Below are the code and all the weights of a small trained network. Each question names an input and a class and asks about switching units off, where a switched-off unit gives its printed mean instead of its output.

import numpy as np


def w(rows, s, z=0):
    codes = np.array(rows[::2]) - 128.0
    scale = np.full(codes.shape[1], s)
    scale[-1] = z or s
    return codes * scale


def f(y):
    return np.maximum(y, 0)


def log_softmax(a):
    a = a - a.max(-1, keepdims=True)
    return a - np.log(np.exp(a).sum(-1, keepdims=True))


def net(x, mask):
    res = np.array(x, float).reshape(1, 5) / 4 @ E
    y = f(res @ A[0][:, :-1].T + A[0][:, -1])
    res = res + np.where(mask, y, B[0][:, -1]) @ B[0][:, :-1]
    return log_softmax(res[-1] @ U[:, :-1].T + U[:, -1])


A, B = {}, {}
E = w([
[205,136,203,77,144,91,133,140,113,59,223],'x0',
[86,114,77,172,194,116,193,151,115,60,143],'x1',
[110,158,194,140,152,243,59,180,169,136,108],'x2',
[160,140,66,76,178,135,119,56,64,129,72],'x3',
[154,44,108,99,3,185,75,194,93,85,131],'x4',
],0.012)
A[0] = w([
[91,172,57,226,193,142,161,73,156,171,38,155],'n1',
[96,171,50,106,178,158,60,127,133,173,32,238],'n2',
[123,130,198,61,115,208,15,214,117,72,144,236],'n3',
[144,144,60,176,136,62,138,133,166,80,188,196],'n4',
[119,110,138,142,22,195,70,142,123,161,120,152],'n5',
[130,113,152,183,128,152,78,218,164,145,197,220],'n6',
[124,51,2,104,111,86,186,70,159,131,183,137],'n7',
[205,163,114,98,147,115,87,131,110,101,139,139],'n8',
[98,80,127,147,13,142,75,173,169,195,140,118],'n9',
[151,113,118,118,18,150,118,174,200,149,139,108],'n10',
[127,94,132,140,68,77,174,120,98,105,149,140],'n11',
[95,70,87,130,90,108,187,112,75,87,112,120],'n12',
[157,112,42,142,82,75,155,71,89,154,120,141],'n13',
[173,133,131,79,159,58,167,55,106,156,127,144],'n14',
[112,128,76,160,136,54,175,98,131,126,90,251],'n15',
[143,170,239,124,162,81,146,102,132,130,243,239],'n16',
[185,124,98,59,148,107,142,150,107,131,177,206],'n17',
],0.0094,0.0029)
B[0] = w([
[93,102,86,170,236,199,223,61,167,200,71,221],'n1',
[138,92,130,168,126,166,131,18,61,156,130,213],'n2',
[169,120,98,94,139,186,89,115,118,1,135,250],'n3',
[58,151,76,112,88,104,157,200,163,128,163,171],'n4',
[96,59,130,124,104,139,40,129,118,89,47,215],'n5',
[82,67,159,177,123,112,152,86,168,13,124,203],'n6',
[123,166,107,187,81,136,130,155,96,172,171,199],'n7',
[169,152,131,83,168,136,67,113,131,130,130,169],'n8',
[40,119,195,161,86,198,82,146,154,115,17,215],'n9',
[109,107,195,109,52,106,71,151,161,129,32,200],'n10',
[123,173,106,131,111,44,125,214,96,94,96,176],'n11',
[109,114,102,171,110,70,139,180,12,114,149,178],'n12',
[119,178,93,188,107,114,94,150,65,173,129,196],'n13',
[183,178,71,92,128,74,95,134,150,173,111,196],'n14',
[53,160,90,141,171,180,169,147,96,204,165,190],'n15',
[207,137,218,109,130,25,194,126,194,129,146,213],'n16',
[155,188,127,104,113,115,79,173,123,148,141,179],'n17',
],0.0088,0.02)
U = w([
[138,104,196,143,156,102,159,143,185,64,170,94],'0',
[115,113,79,164,194,172,142,4,109,201,72,192],'1',
[96,144,73,165,113,107,118,191,68,166,150,94],'2',
[174,96,93,69,177,206,69,128,92,73,149,144],'3',
[75,123,88,140,208,133,186,156,196,148,142,4],'4',
[89,73,165,126,99,158,59,149,150,102,28,131],'5',
[197,163,149,48,148,88,105,129,161,181,135,178],'6',
],0.011,0.0024)

Each question gives the input, the list of numbers given to net, and the class t.
The units are the neurons (one row each of A and B). Each row of codes is followed by its name. A weight is (code - 128) times the scale printed after its matrix; where a second scale follows, it is the last column's (A, B and U).
mask holds one flag per neuron, in row order. A switched-off neuron (its flag False) gives its mean, the last column of its row in B, instead of its output. The means were averaged over made-up inputs and are rounded, as every weight is.
A unit's drop is (log p(t) with every unit on - log p(t) with that unit switched off) / (log p(t) with every unit on - log p(t) with every unit switched off).
The circuit of an input: a set's keep is (log p(t) with only the set's units on - log p(t) with every unit switched off) / (log p(t) with every unit on - log p(t) with every unit switched off). Starting from the 12 units with the biggest drops (on a tie, the unit counted first), units are removed one at a time, each time the one whose removal leaves the highest keep (on an exact tie, the one counted first), for as long as the keep stays at least 0.8.
circuit, biggest first: the units of the circuit, biggest drop first
unit that matters most: the unit with the biggest drop
k most important neurons: the k neurons with the biggest drops, biggest first
drop when u is switched off: that unit's drop, to one decimal
input [8,-1,4,-8,2], class 0: unit that matters most : n16
input [-1,7,-4,1,-6], class 4: 2 most important neurons : n4; n1
input [-4,4,0,-3,-1], class 1: 2 most important neurons : n1; n16
input [8,5,4,4,-1], class 6: 2 most important neurons : n16; n6
input [6,6,5,2,-5], class 0: 2 most important neurons : n16; n13
input [5,7,0,2,5], class 2: 2 most important neurons : n12; n4
input [-3,2,-3,-5,-6], class 4: 2 most important neurons : n2; n4
input [4,-6,-6,8,1], class 6: 2 most important neurons : n14; n8
input [-6,-4,-7,-3,2], class 2: 2 most important neurons : n13; n7
input [8,-5,-1,-3,3], class 0: drop when n5 is switched off : -0.1
input [-6,7,3,-5,1], class 1: drop when n1 is switched off : 0.7
input [-8,1,-5,-6,-1], class 1: drop when n1 is switched off : 3.9
input [4,-8,6,6,1], class 3: drop when n3 is switched off : 0.2
input [2,5,8,5,8], class 3: circuit, biggest first : n3
